Up to rounding, each matrix moves every point onto a flat space through zero. How many dimensions does that space have?
[[ 0.30 -0.14  0.19 -0.38  0.12]
 [-0.14  0.86  0.26  0.01 -0.18]
 [ 0.19  0.26  0.50 -0.07  0.38]
 [-0.38  0.01 -0.07  0.73  0.22]
 [ 0.12 -0.18  0.38  0.22  0.60]]
 => 3

[[ 0.24 -0.11 -0.07  0.04 -0.40]
 [-0.11  0.13 -0.25  0.00  0.21]
 [-0.07 -0.25  0.92 -0.07  0.03]
 [ 0.04  0.00 -0.07  0.01 -0.06]
 [-0.40  0.21  0.03 -0.06  0.70]]
 => 2

[[ 0.97 -0.08 -0.10 -0.08  0.08]
 [-0.08  0.74 -0.08 -0.28  0.32]
 [-0.10 -0.08  0.03 -0.01 -0.09]
 [-0.08 -0.28 -0.01  0.70  0.36]
 [ 0.08  0.32 -0.09  0.36  0.56]]
 => 3

[[ 0.92 -0.25  0.10 -0.02  0.01]
 [-0.25  0.21  0.31 -0.06  0.02]
 [ 0.10  0.31  0.88  0.02 -0.01]
 [-0.02 -0.06  0.02  1.00  0.00]
 [ 0.01  0.02 -0.01  0.00  1.00]]
 => 4

[[ 0.83  0.10  0.20  0.13  0.27]
 [ 0.10  0.94 -0.12 -0.08 -0.16]
 [ 0.20 -0.12  0.76 -0.15 -0.32]
 [ 0.13 -0.08 -0.15  0.90 -0.21]
 [ 0.27 -0.16 -0.32 -0.21  0.57]]
 => 4

[[ 0.92 -0.17 -0.08 -0.05 -0.18]
 [-0.17  0.31 -0.26  0.29 -0.19]
 [-0.08 -0.26  0.90  0.06 -0.12]
 [-0.05  0.29  0.06  0.46 -0.40]
 [-0.18 -0.19 -0.12 -0.40  0.41]]
 => 3

[[ 0.45  0.17 -0.33  0.01  0.33]
 [ 0.17  0.95  0.10  0.00 -0.10]
 [-0.33  0.10  0.80  0.01  0.20]
 [ 0.01  0.00  0.01  1.00 -0.01]
 [ 0.33 -0.10  0.20 -0.01  0.80]]
 => 4

[[ 0.89 -0.20  0.10  0.14 -0.18]
 [-0.20  0.32  0.39 -0.13 -0.11]
 [ 0.10  0.39  0.77  0.11  0.03]
 [ 0.14 -0.13  0.11  0.40  0.44]
 [-0.18 -0.11  0.03  0.44  0.61]]
 => 3

[[ 0.85 -0.12  0.04 -0.17  0.29]
 [-0.12  0.91  0.03 -0.13  0.23]
 [ 0.04  0.03  0.99  0.04 -0.07]
 [-0.17 -0.13  0.04  0.81  0.33]
 [ 0.29  0.23 -0.07  0.33  0.44]]
 => 4

[[ 0.39 -0.13 -0.39 -0.12  0.24]
 [-0.13  0.07  0.04 -0.01 -0.22]
 [-0.39  0.04  0.63  0.24  0.16]
 [-0.12 -0.01  0.24  0.10  0.13]
 [ 0.24 -0.22  0.16  0.13  0.81]]
 => 2

[[ 0.39 -0.07 -0.04 -0.23 -0.42]
 [-0.07  0.99  0.00 -0.03 -0.05]
 [-0.04  0.00  1.00 -0.01 -0.03]
 [-0.23 -0.03 -0.01  0.92 -0.16]
 [-0.42 -0.05 -0.03 -0.16  0.70]]
 => 4

[[ 0.99  0.02  0.08 -0.01 -0.08]
 [ 0.02  0.29 -0.35  0.03 -0.28]
 [ 0.08 -0.35  0.45  0.05  0.34]
 [-0.01  0.03  0.05  1.00 -0.03]
 [-0.08 -0.28  0.34 -0.03  0.28]]
 => 3

[[ 0.30 -0.16 -0.01  0.30  0.30]
 [-0.16  0.94 -0.11  0.00  0.12]
 [-0.01 -0.11  0.02 -0.03 -0.04]
 [ 0.30  0.00 -0.03  0.34  0.36]
 [ 0.30  0.12 -0.04  0.36  0.40]]
 => 2

[[ 0.67 -0.07  0.01 -0.42  0.21]
 [-0.07  0.01 -0.02  0.05  0.00]
 [ 0.01 -0.02  0.57 -0.21 -0.45]
 [-0.42  0.05 -0.21  0.33  0.03]
 [ 0.21  0.00 -0.45  0.03  0.42]]
 => 2

[[ 0.51  0.25 -0.01  0.08 -0.42]
 [ 0.25  0.87  0.01 -0.04  0.22]
 [-0.01  0.01  1.00  0.00 -0.01]
 [ 0.08 -0.04  0.00  0.99  0.07]
 [-0.42  0.22 -0.01  0.07  0.63]]
 => 4

[[ 0.21  0.21 -0.21  0.11 -0.25]
 [ 0.21  0.21 -0.22  0.11 -0.26]
 [-0.21 -0.22  0.22 -0.11  0.26]
 [ 0.11  0.11 -0.11  0.05 -0.13]
 [-0.25 -0.26  0.26 -0.13  0.31]]
 => 1

[[ 0.89 -0.05 -0.23 -0.17 -0.11]
 [-0.05  0.97 -0.11 -0.09 -0.06]
 [-0.23 -0.11  0.52 -0.36 -0.23]
 [-0.17 -0.09 -0.36  0.72 -0.18]
 [-0.11 -0.06 -0.23 -0.18  0.89]]
 => 4

[[ 0.74  0.18 -0.21  0.12  0.32]
 [ 0.18  0.88  0.14 -0.08 -0.22]
 [-0.21  0.14  0.83  0.10  0.26]
 [ 0.12 -0.08  0.10  0.94 -0.15]
 [ 0.32 -0.22  0.26 -0.15  0.61]]
 => 4

[[ 0.26  0.09 -0.23 -0.36 -0.03]
 [ 0.09  0.95  0.19 -0.06 -0.07]
 [-0.23  0.19  0.28  0.34  0.01]
 [-0.36 -0.06  0.34  0.51  0.04]
 [-0.03 -0.07  0.01  0.04  0.01]]
 => 2

[[ 0.97  0.00 -0.05  0.15  0.00]
 [ 0.00  1.00 -0.01  0.02  0.00]
 [-0.05 -0.01  0.91  0.28 -0.01]
 [ 0.15  0.02  0.28  0.12  0.02]
 [ 0.00  0.00 -0.01  0.02  1.00]]
 => 4

[[ 0.64  0.43 -0.20 -0.09 -0.01]
 [ 0.43  0.48  0.16  0.20  0.05]
 [-0.20  0.16  0.51  0.39  0.18]
 [-0.09  0.20  0.39  0.46 -0.22]
 [-0.01  0.05  0.18 -0.22  0.91]]
 => 3

[[ 1.00  0.00  0.00  0.00  0.00]
 [ 0.00  0.57  0.34  0.32 -0.16]
 [ 0.00  0.34  0.73 -0.25  0.13]
 [ 0.00  0.32 -0.25  0.76  0.12]
 [ 0.00 -0.16  0.13  0.12  0.94]]
 => 4

[[ 0.63  0.31  0.21 -0.28 -0.12]
 [ 0.31  0.74 -0.18  0.23  0.10]
 [ 0.21 -0.18  0.88  0.16  0.07]
 [-0.28  0.23  0.16  0.79 -0.09]
 [-0.12  0.10  0.07 -0.09  0.96]]
 => 4

[[ 0.28 -0.16 -0.26 -0.21 -0.25]
 [-0.16  0.10  0.16  0.13  0.13]
 [-0.26  0.16  0.50  0.36 -0.16]
 [-0.21  0.13  0.36  0.26 -0.08]
 [-0.25  0.13 -0.16 -0.08  0.87]]
 => 2

[[ 0.96  0.10  0.12 -0.11  0.02]
 [ 0.10  0.73 -0.32  0.29 -0.06]
 [ 0.12 -0.32  0.63  0.34 -0.07]
 [-0.11  0.29  0.34  0.70  0.07]
 [ 0.02 -0.06 -0.07  0.07  0.99]]
 => 4

[[ 0.76  0.19 -0.38 -0.01  0.08]
 [ 0.19  0.66  0.23 -0.37  0.04]
 [-0.38  0.23  0.39 -0.14  0.15]
 [-0.01 -0.37 -0.14  0.26  0.19]
 [ 0.08  0.04  0.15  0.19  0.92]]
 => 3

[[ 0.00  0.00 -0.02  0.00  0.01]
 [ 0.00  0.00  0.01  0.00  0.00]
 [-0.02  0.01  0.82  0.10 -0.37]
 [ 0.00  0.00  0.10  0.01 -0.04]
 [ 0.01  0.00 -0.37 -0.04  0.17]]
 => 1

[[ 0.14 -0.18  0.13 -0.14  0.23]
 [-0.18  0.23 -0.16  0.18 -0.29]
 [ 0.13 -0.16  0.12 -0.13  0.21]
 [-0.14  0.18 -0.13  0.14 -0.23]
 [ 0.23 -0.29  0.21 -0.23  0.37]]
 => 1

[[ 0.86  0.22 -0.08 -0.14 -0.22]
 [ 0.22  0.66  0.12  0.22  0.34]
 [-0.08  0.12  0.96 -0.08 -0.12]
 [-0.14  0.22 -0.08  0.86 -0.22]
 [-0.22  0.34 -0.12 -0.22  0.66]]
 => 4

[[ 0.75 -0.19 -0.35  0.03  0.18]
 [-0.19  0.05  0.09 -0.01 -0.05]
 [-0.35  0.09  0.16 -0.02 -0.08]
 [ 0.03 -0.01 -0.02  0.00  0.01]
 [ 0.18 -0.05 -0.08  0.01  0.05]]
 => 1

[[ 0.46  0.11  0.33  0.11 -0.34]
 [ 0.11  0.67  0.26  0.13  0.35]
 [ 0.33  0.26  0.29  0.11 -0.12]
 [ 0.11  0.13  0.11  0.04 -0.01]
 [-0.34  0.35 -0.12 -0.01  0.53]]
 => 2

[[ 0.01 -0.03 -0.01  0.02  0.07]
 [-0.03  0.17  0.04 -0.11 -0.36]
 [-0.01  0.04  0.01 -0.02 -0.08]
 [ 0.02 -0.11 -0.02  0.08  0.24]
 [ 0.07 -0.36 -0.08  0.24  0.74]]
 => 1

[[ 0.07 -0.11 -0.11 -0.13 -0.16]
 [-0.11  0.17  0.17  0.20  0.24]
 [-0.11  0.17  0.17  0.20  0.24]
 [-0.13  0.20  0.20  0.24  0.29]
 [-0.16  0.24  0.24  0.29  0.36]]
 => 1

[[ 0.55 -0.19  0.46  0.05 -0.03]
 [-0.19  0.91  0.19  0.06  0.09]
 [ 0.46  0.19  0.53 -0.04  0.06]
 [ 0.05  0.06 -0.04  0.85 -0.34]
 [-0.03  0.09  0.06 -0.34  0.15]]
 => 3

[[ 0.66  0.21 -0.31 -0.28 -0.10]
 [ 0.21  0.07 -0.10 -0.09 -0.03]
 [-0.31 -0.10  0.14  0.13  0.04]
 [-0.28 -0.09  0.13  0.12  0.04]
 [-0.10 -0.03  0.04  0.04  0.01]]
 => 1

[[ 0.45 -0.25 -0.07  0.42 -0.05]
 [-0.25  0.14  0.04 -0.23  0.03]
 [-0.07  0.04  0.01 -0.07  0.01]
 [ 0.42 -0.23 -0.07  0.39 -0.05]
 [-0.05  0.03  0.01 -0.05  0.01]]
 => 1

[[ 0.37 -0.07 -0.09 -0.46  0.10]
 [-0.07  0.99 -0.05 -0.04  0.01]
 [-0.09 -0.05  0.03  0.11 -0.05]
 [-0.46 -0.04  0.11  0.64  0.08]
 [ 0.10  0.01 -0.05  0.08  0.98]]
 => 3

[[ 0.47 -0.41 -0.25  0.02 -0.13]
 [-0.41  0.68 -0.19  0.01 -0.11]
 [-0.25 -0.19  0.70  0.16  0.30]
 [ 0.02  0.01  0.16  0.88 -0.28]
 [-0.13 -0.11  0.30 -0.28  0.28]]
 => 3

[[ 1.00  0.00  0.04 -0.01 -0.01]
 [ 0.00  0.99  0.10 -0.03 -0.02]
 [ 0.04  0.10  0.10  0.24  0.14]
 [-0.01 -0.03  0.24  0.94 -0.04]
 [-0.01 -0.02  0.14 -0.04  0.98]]
 => 4

[[ 0.86  0.12  0.28 -0.05 -0.16]
 [ 0.12  0.68 -0.35  0.14 -0.25]
 [ 0.28 -0.35  0.38  0.15  0.13]
 [-0.05  0.14  0.15  0.94  0.12]
 [-0.16 -0.25  0.13  0.12  0.14]]
 => 3

[[ 0.82  0.20 -0.04 -0.24  0.23]
 [ 0.20  0.16  0.14 -0.21 -0.18]
 [-0.04  0.14  0.98  0.01  0.05]
 [-0.24 -0.21  0.01  0.33  0.35]
 [ 0.23 -0.18  0.05  0.35  0.71]]
 => 3

[[ 0.41 -0.21 -0.33  0.15 -0.26]
 [-0.21  0.20  0.29 -0.14 -0.11]
 [-0.33  0.29  0.42 -0.20 -0.12]
 [ 0.15 -0.14 -0.20  0.09  0.08]
 [-0.26 -0.11 -0.12  0.08  0.88]]
 => 2

[[ 0.46  0.35  0.21 -0.06 -0.28]
 [ 0.35  0.78 -0.14  0.04  0.18]
 [ 0.21 -0.14  0.46 -0.41 -0.14]
 [-0.06  0.04 -0.41  0.59 -0.26]
 [-0.28  0.18 -0.14 -0.26  0.72]]
 => 3

[[ 0.37 -0.03  0.01  0.35  0.33]
 [-0.03  0.25  0.02  0.28 -0.33]
 [ 0.01  0.02  0.00  0.04 -0.02]
 [ 0.35  0.28  0.04  0.71 -0.06]
 [ 0.33 -0.33 -0.02 -0.06  0.66]]
 => 2

[[ 0.88 -0.19 -0.01 -0.11  0.23]
 [-0.19  0.37  0.14  0.25  0.34]
 [-0.01  0.14  0.06  0.09  0.16]
 [-0.11  0.25  0.09  0.16  0.23]
 [ 0.23  0.34  0.16  0.23  0.52]]
 => 2
